Here is a tiny trained network, its code and every weight. The questions are about switching its units off for an input and a target symbol, where a switched-off unit gives its printed mean instead of its output.

import numpy as np


def w(rows, s, z=0):
    codes = np.array(rows[::2]) - 128.0
    scale = np.full(codes.shape[1], s)
    scale[-1] = z or s
    return codes * scale


def norm(h):
    return h / np.sqrt((h * h).mean(-1, keepdims=True) + 1e-5)


def f(y):
    return np.maximum(y, 0)


def softmax(a):
    e = np.exp(a - a.max(-1, keepdims=True))
    return e / e.sum(-1, keepdims=True)


def log_softmax(a):
    a = a - a.max(-1, keepdims=True)
    return a - np.log(np.exp(a).sum(-1, keepdims=True))


def net(x, mask):
    ids = ['ΓΘαδεηστψ'.index(c) for c in x.split()]
    T = len(ids)
    res = E[ids] + P[:T]
    u = 0
    for l in range(3):
        q, k, v = (norm(res) @ M[l].T for M in (Q, K, V))
        z = softmax(np.where(np.tri(T) > 0, q @ k.T / 2**0.5, -1e9)) @ v
        res = res + np.where(mask[u], z, O[l][:, -1]) @ O[l][:, :-1]
        u += 1
        y = f(norm(res) @ A[l][:, :-1].T + A[l][:, -1])
        res = res + np.where(mask[u : u + 4], y, B[l][:, -1]) @ B[l][:, :-1]
        u += 4
    return log_softmax(norm(res)[-1] @ U[:, :-1].T + U[:, -1])


Q, K, V, O, A, B = {}, {}, {}, {}, {}, {}
E = w([
[112,92,131,74],'Γ',
[101,199,211,153],'Θ',
[32,193,158,90],'α',
[101,56,175,67],'δ',
[190,114,113,115],'ε',
[127,149,191,172],'η',
[121,212,68,144],'σ',
[2,119,198,145],'τ',
[109,143,79,98],'ψ',
],0.0023)
P = w([
[27,93,160,205],'0',
[106,165,154,8],'1',
[172,104,106,138],'2',
[109,164,149,19],'3',
[177,97,108,131],'4',
[116,160,146,22],'5',
[163,89,113,113],'6',
[124,171,147,25],'7',
],0.0017)
Q[0] = w([
[114,157,196,86],'L0H0',
[151,147,149,4],'L0H0',
],0.0015)
K[0] = w([
[102,80,139,22],'L0H0',
[167,5,91,73],'L0H0',
],0.0015)
V[0] = w([
[129,145,128,103],'L0H0',
[100,253,131,148],'L0H0',
],0.0013)
O[0] = w([
[222,139,125,168,154],'L0H0',
[143,2,190,83,252],'L0H0',
],0.00093,0.00029)
A[0] = w([
[223,164,227,101,136],'L0N0',
[85,101,59,245,63],'L0N1',
[88,60,38,20,250],'L0N2',
[126,255,166,90,92],'L0N3',
],0.0024,0.0015)
B[0] = w([
[24,158,99,120,220],'L0N0',
[105,78,28,53,142],'L0N1',
[230,171,139,216,254],'L0N2',
[115,3,172,94,218],'L0N3',
],0.0028,0.0022)
Q[1] = w([
[3,126,141,98],'L1H0',
[27,120,141,80],'L1H0',
],0.0031)
K[1] = w([
[163,75,119,250],'L1H0',
[165,29,95,252],'L1H0',
],0.0028)
V[1] = w([
[192,88,75,174],'L1H0',
[138,56,163,5],'L1H0',
],0.0012)
O[1] = w([
[2,87,38,88,2],'L1H0',
[86,243,161,186,159],'L1H0',
],0.00089,0.00048)
A[1] = w([
[88,116,225,123,253],'L1N0',
[68,252,197,158,107],'L1N1',
[124,194,67,64,71],'L1N2',
[123,5,102,112,37],'L1N3',
],0.0029,0.0006)
B[1] = w([
[194,182,89,118,254],'L1N0',
[253,116,97,158,227],'L1N1',
[103,132,220,127,156],'L1N2',
[155,102,127,54,139],'L1N3',
],0.0033,0.0027)
Q[2] = w([
[90,230,212,7],'L2H0',
[231,115,2,212],'L2H0',
],0.0065)
K[2] = w([
[2,88,145,194],'L2H0',
[217,167,106,133],'L2H0',
],0.0094)
V[2] = w([
[192,3,146,108],'L2H0',
[161,161,247,57],'L2H0',
],0.0033)
O[2] = w([
[189,2,186,44,255],'L2H0',
[57,137,153,40,80],'L2H0',
],0.0042,0.00077)
A[2] = w([
[114,138,48,102,253],'L2N0',
[73,191,89,141,131],'L2N1',
[3,112,175,74,239],'L2N2',
[144,158,143,97,128],'L2N3',
],0.0063,0.002)
B[2] = w([
[130,83,47,119,173],'L2N0',
[112,64,102,32,159],'L2N1',
[72,104,110,254,166],'L2N2',
[85,157,136,143,252],'L2N3',
],0.0064,0.0023)
U = w([
[169,43,131,77,112],'Γ',
[26,138,99,229,204],'Θ',
[52,103,54,68,121],'α',
[72,42,202,175,211],'δ',
[180,73,208,75,26],'ε',
[74,225,203,99,252],'η',
[147,124,12,184,48],'σ',
[105,170,61,56,34],'τ',
[207,162,145,254,130],'ψ',
],0.0084,0.0017)

Each question gives the input, a string of symbols that net reads in full, and the target symbol t.
The units are the heads (2 rows each of Q, K, V and O) and the neurons (one row each of A and B). Each row of codes is followed by its name. A weight is (code - 128) times the scale printed after its matrix; where a second scale follows, it is the last column's (O, A, B and U).
mask holds one flag per unit, layer by layer, with each layer's heads first. A switched-off unit (its flag False) gives its mean, the last column of its rows in O or B, instead of its output. The means were averaged over made-up inputs and are rounded, as every weight is.
A unit's drop is (log p(t) with every unit on - log p(t) with that unit switched off) / (log p(t) with every unit on - log p(t) with every unit switched off).
The circuit of an input: a set's keep is (log p(t) with only the set's units on - log p(t) with every unit switched off) / (log p(t) with every unit on - log p(t) with every unit switched off). Starting from the 12 units with the biggest drops (on a tie, the unit counted first), units are removed one at a time, each time the one whose removal leaves the highest keep (on an exact tie, the one counted first), for as long as the keep stays at least 0.8.
circuit, biggest first: the units of the circuit, biggest drop first
unit that matters most: the unit with the biggest drop
top k neurons: the k neurons with the biggest drops, biggest first
top k neurons in layer l: the k neurons of layer l with the biggest drops, biggest first
input Θ ψ ψ η, target Θ: circuit, biggest first : L2H0, L0N2, L2N2
input ε σ δ Θ, target ε: circuit, biggest first : L1N1, L2H0
input Γ η σ η η ψ, target ε: unit that matters most : L2H0
input δ σ α ε η α, target δ: circuit, biggest first : L2H0, L2N2
input Θ ε η ε, target Θ: circuit, biggest first : L2H0, L1N1, L1N0, L2N2
input σ ψ η σ ψ η, target σ: circuit, biggest first : L2H0, L0N2, L2N1
input α ψ ψ δ Θ Γ η τ, target α: circuit, biggest first : L2H0, L2N1
input δ Θ Θ Θ ε η, target δ: circuit, biggest first : L0N2, L2N2, L0N3
input Θ η Θ σ, target Θ: top 2 neurons in layer 1 : L1N1, L1N2
input ε τ δ Θ ε ψ, target ε: top 4 neurons : L1N0, L0N2, L1N1, L1N2
input ψ η τ ε Θ Θ, target ψ: circuit, biggest first : L2H0, L1N0
input η τ α η δ ε, target η: top 3 neurons : L0N2, L1N2, L0N1
input τ Γ ψ δ δ ψ α η, target τ: circuit, biggest first : L2H0, L0N2, L2N1, L1N0
input ψ η ψ Γ, target ψ: top neuron : L0N3
input Γ α α ψ σ, target α: circuit, biggest first : L2H0, L1N1, L2N1
input σ ψ τ α τ ε, target σ: top 2 neurons in layer 2 : L2N1, L2N0
input α ψ ψ Γ ε Γ ψ η, target α: top 3 neurons : L0N2, L2N1, L0N3
input α η δ η Γ, target ε: top 2 neurons : L0N2, L0N0
input η η δ ψ, target η: top 3 neurons in layer 0 : L0N2, L0N1, L0N3
input ψ η η τ τ η δ α, target ψ: top 2 neurons in layer 1 : L1N0, L1N1
input ψ η α ε ε δ δ, target δ: top 4 neurons : L1N1, L2N2, L1N0, L0N2
input ε ψ ε ε δ Γ δ Θ, target ε: circuit, biggest first : L2H0
input Γ η δ ψ η η, target Γ: top 3 neurons in layer 0 : L0N2, L0N3, L0N0
input τ Θ ψ ε η δ, target τ: top 4 neurons : L0N3, L1N0, L0N2, L1N2
input ε Θ ψ ψ σ, target α: circuit, biggest first : L1N1, L2H0, L2N1
